Below is a small trained network, with its code and all its weights. Each question gives an input and a class and asks what happens when units are switched off, that is, made to give their printed mean instead of their output.

import numpy as np


def w(rows, s, z=0):
    codes = np.array(rows[::2]) - 128.0
    scale = np.full(codes.shape[1], s)
    scale[-1] = z or s
    return codes * scale


def norm(h):
    return h / np.sqrt((h * h).mean(-1, keepdims=True) + 1e-5)


def f(y):
    return np.maximum(y, 0)


def log_softmax(a):
    a = a - a.max(-1, keepdims=True)
    return a - np.log(np.exp(a).sum(-1, keepdims=True))


def net(x, mask):
    res = np.array(x, float).reshape(1, 2) / 4 @ E
    u = 0
    for l in range(2):
        y = f(norm(res) @ A[l][:, :-1].T + A[l][:, -1])
        res = res + np.where(mask[u : u + 10], y, B[l][:, -1]) @ B[l][:, :-1]
        u += 10
    return log_softmax(norm(res)[-1] @ U[:, :-1].T + U[:, -1])


A, B = {}, {}
E = w([
[198,136,145,54,163,176,95,120,119,216],'x0',
[203,169,158,143,98,143,2,181,85,210],'x1',
],0.0093)
A[0] = w([
[159,201,138,82,207,135,149,152,101,103,9],'L0N0',
[181,168,103,70,215,255,177,125,127,219,100],'L0N1',
[108,115,98,149,141,92,170,170,106,107,185],'L0N2',
[159,139,164,171,126,112,128,90,48,95,131],'L0N3',
[115,115,145,128,88,136,56,160,75,128,94],'L0N4',
[165,132,166,129,138,103,24,129,154,177,150],'L0N5',
[207,69,140,132,175,133,101,129,121,229,128],'L0N6',
[160,92,169,20,154,220,186,128,176,148,111],'L0N7',
[213,140,155,151,199,112,48,178,160,123,104],'L0N8',
[27,64,126,96,178,119,136,61,170,160,96],'L0N9',
],0.0068,0.0013)
B[0] = w([
[105,57,128,66,149,62,51,47,144,134,154],'L0N0',
[17,160,156,125,173,67,135,63,55,51,254],'L0N1',
[221,98,27,157,212,104,89,158,180,136,181],'L0N2',
[107,188,206,66,253,99,155,144,132,132,153],'L0N3',
[167,130,232,102,110,183,113,142,119,162,199],'L0N4',
[150,146,113,148,36,142,167,223,142,140,241],'L0N5',
[145,170,117,157,115,209,161,133,252,105,237],'L0N6',
[174,101,123,114,74,36,56,172,100,122,225],'L0N7',
[91,95,202,175,71,201,136,180,116,119,221],'L0N8',
[151,145,176,123,122,253,199,125,94,176,209],'L0N9',
],0.0059,0.0079)
A[1] = w([
[63,125,216,94,141,63,134,110,103,103,87],'L1N0',
[101,138,107,58,132,96,141,105,136,106,182],'L1N1',
[61,143,120,95,145,14,135,108,73,74,240],'L1N2',
[127,166,142,45,98,1,143,98,100,97,43],'L1N3',
[147,135,143,118,165,158,206,106,142,147,99],'L1N4',
[96,137,118,90,169,62,80,181,137,93,76],'L1N5',
[126,159,121,124,70,69,100,148,48,126,141],'L1N6',
[159,167,192,126,16,109,126,119,81,214,248],'L1N7',
[116,189,106,131,66,153,106,161,81,156,246],'L1N8',
[161,162,162,143,80,183,103,208,117,148,235],'L1N9',
],0.0087,0.0011)
B[1] = w([
[172,30,166,108,162,181,152,115,79,219,173],'L1N0',
[159,114,89,175,143,171,136,163,44,155,164],'L1N1',
[182,143,200,13,104,158,22,97,68,221,197],'L1N2',
[180,61,172,147,254,145,167,77,125,225,171],'L1N3',
[65,172,86,159,132,166,120,128,181,130,169],'L1N4',
[219,146,93,153,75,110,57,103,212,198,155],'L1N5',
[77,139,77,94,182,166,126,101,117,114,163],'L1N6',
[25,167,178,134,86,84,149,169,31,101,225],'L1N7',
[142,133,146,82,107,83,200,143,129,124,194],'L1N8',
[84,146,125,109,112,99,148,138,141,67,250],'L1N9',
],0.007,0.012)
U = w([
[218,123,96,142,88,51,4,99,186,110,2],'0',
[48,187,217,87,47,112,129,195,80,76,206],'1',
[76,120,48,148,151,176,179,102,181,53,188],'2',
[176,73,184,66,161,169,119,59,44,206,26],'3',
],0.012,0.00081)

Each question gives the input, the list of numbers given to net, and the class t.
The units are the neurons (one row each of A and B). Each row of codes is followed by its name. A weight is (code - 128) times the scale printed after its matrix; where a second scale follows, it is the last column's (A, B and U).
mask holds one flag per neuron, layer by layer. A switched-off neuron (its flag False) gives its mean, the last column of its row in B, instead of its output. The means were averaged over made-up inputs and are rounded, as every weight is.
A unit's drop is (log p(t) with every unit on - log p(t) with that unit switched off) / (log p(t) with every unit on - log p(t) with every unit switched off).
unit that matters most: the unit with the biggest drop
top k neurons: the k neurons with the biggest drops, biggest first
k most important neurons of layer l: the k neurons of layer l with the biggest drops, biggest first
drop of u: that unit's drop, to one decimal
input [-2,1], class 0: unit that matters most	L0N9
input [-7,-5], class 2: top 2 neurons	[L0N1 L1N7]
input [-3,-1], class 2: top 2 neurons	[L0N1 L0N7]
input [3,-7], class 3: 2 most important neurons of layer 0	[L0N6 L0N7]
input [-5,-1], class 0: 3 most important neurons of layer 0	[L0N2 L0N6 L0N1]
input [-4,1], class 0: top 2 neurons	[L0N1 L0N2]
input [8,1], class 1: 2 most important neurons of layer 0	[L0N6 L0N5]
input [-1,0], class 0: 2 most important neurons of layer 0	[L0N1 L0N9]
input [-8,-5], class 2: top 2 neurons	[L0N1 L1N7]
input [4,-8], class 3: 2 most important neurons of layer 0	[L0N6 L0N7]
input [2,-8], class 2: 2 most important neurons of layer 0	[L0N9 L0N1]
input [-8,0], class 0: top 2 neurons	[L0N2 L0N1]
input [-4,-1], class 0: 2 most important neurons of layer 1	[L1N7 L1N9]
input [-2,-3], class 2: unit that matters most	L0N1
input [-8,-6], class 2: drop of L0N1	0.8
input [-4,0], class 0: drop of L0N1	0.3
input [-6,0], class 0: drop of L1N0	0.0
input [1,-6], class 2: top 2 neurons	[L0N1 L0N9]
